Below are the code and all the weights of a small trained network. Each question names an input and a class and asks about switching units off, where a switched-off unit gives its printed mean instead of its output.

import numpy as np


def w(rows, s, z=0):
    codes = np.array(rows[::2]) - 128.0
    scale = np.full(codes.shape[1], s)
    scale[-1] = z or s
    return codes * scale


def f(y):
    return y / 2 * (1 + np.tanh(0.7978845608 * (y + 0.044715 * y**3)))


def log_softmax(a):
    a = a - a.max(-1, keepdims=True)
    return a - np.log(np.exp(a).sum(-1, keepdims=True))


def net(x, mask):
    res = np.array(x, float).reshape(1, 4) / 4 @ E
    y = f(res @ A[0][:, :-1].T + A[0][:, -1])
    res = res + np.where(mask, y, B[0][:, -1]) @ B[0][:, :-1]
    return log_softmax(res[-1] @ U[:, :-1].T + U[:, -1])


A, B = {}, {}
E = w([
[224,39,233,68,59],'x0',
[18,91,209,44,106],'x1',
[200,245,78,33,71],'x2',
[118,49,18,1,203],'x3',
],0.0054)
A[0] = w([
[140,174,158,151,135,154],'N0',
[131,143,247,183,99,213],'N1',
[89,135,132,103,151,151],'N2',
[50,127,131,63,122,166],'N3',
[108,167,129,124,122,172],'N4',
[127,163,58,118,134,168],'N5',
[163,42,74,167,164,175],'N6',
[107,92,133,122,144,153],'N7',
[223,109,156,37,103,179],'N8',
[145,227,166,176,98,191],'N9',
[70,80,185,111,138,160],'N10',
[93,133,39,112,150,255],'N11',
[120,213,51,145,139,136],'N12',
[154,151,161,112,112,204],'N13',
],0.014,0.0031)
B[0] = w([
[138,164,124,168,109,163],'N0',
[139,170,254,153,46,254],'N1',
[84,136,115,138,137,153],'N2',
[31,127,40,140,112,192],'N3',
[130,150,95,154,129,150],'N4',
[159,169,121,101,198,193],'N5',
[164,28,130,217,166,193],'N6',
[95,100,142,136,135,155],'N7',
[202,101,60,16,57,223],'N8',
[145,187,94,247,88,227],'N9',
[50,121,184,78,113,199],'N10',
[119,147,130,110,240,225],'N11',
[182,214,106,112,203,222],'N12',
[134,120,88,148,70,164],'N13',
],0.025,0.0094)
U = w([
[70,78,202,116,100,91],'0',
[157,172,91,143,206,145],'1',
[19,91,106,115,156,146],'2',
[144,169,148,200,79,145],'3',
[128,1,154,163,185,141],'4',
[117,88,94,81,174,4],'5',
[176,65,102,70,78,225],'6',
],0.0072,0.0019)

Each question gives the input, the list of numbers given to net, and the class t.
The units are the neurons (one row each of A and B). Each row of codes is followed by its name. A weight is (code - 128) times the scale printed after its matrix; where a second scale follows, it is the last column's (A, B and U).
mask holds one flag per neuron, in row order. A switched-off neuron (its flag False) gives its mean, the last column of its row in B, instead of its output. The means were averaged over made-up inputs and are rounded, as every weight is.
A unit's drop is (log p(t) with every unit on - log p(t) with that unit switched off) / (log p(t) with every unit on - log p(t) with every unit switched off).
The circuit of an input: a set's keep is (log p(t) with only the set's units on - log p(t) with every unit switched off) / (log p(t) with every unit on - log p(t) with every unit switched off). Starting from the 12 units with the biggest drops (on a tie, the unit counted first), units are removed one at a time, each time the one whose removal leaves the highest keep (on an exact tie, the one counted first), for as long as the keep stays at least 0.8.
units of the circuit, in order: the units of the circuit, biggest drop first
most important unit: the unit with the biggest drop
top k neurons: the k neurons with the biggest drops, biggest first
drop of u: that unit's drop, to one decimal
input [1,8,-4,-8], class 0: top 2 neurons => N10, N12
input [1,1,1,8], class 5: units of the circuit, in order => N8, N11, N1, N9
input [2,4,1,4], class 2: units of the circuit, in order => N3, N12
input [0,2,-3,-2], class 0: most important unit => N9
input [2,-1,5,8], class 5: top 3 neurons => N11, N1, N5
input [2,0,-6,1], class 0: top 2 neurons => N10, N11
input [-5,-5,3,-5], class 1: top 2 neurons => N12, N1
input [4,7,6,-4], class 6: top 2 neurons => N8, N12
input [2,2,-1,1], class 0: units of the circuit, in order => N12, N9
input [8,4,-1,-4], class 0: top 2 neurons => N1, N10
input [3,1,-2,5], class 4: units of the circuit, in order => N6, N12
input [3,1,-8,3], class 4: top 2 neurons => N6, N1
input [6,0,-4,4], class 6: top 2 neurons => N8, N11
input [7,0,-6,3], class 0: units of the circuit, in order => N10
input [3,8,1,4], class 2: top 3 neurons => N3, N10, N1
input [-6,-5,-7,8], class 4: top 2 neurons => N6, N9
input [3,2,-5,7], class 4: drop of N6 => 1.7
input [3,6,-5,8], class 2: drop of N3 => 0.1
input [-5,5,-7,-1], class 2: drop of N6 => 0.0
input [-5,8,-1,-3], class 2: units of the circuit, in order => N3
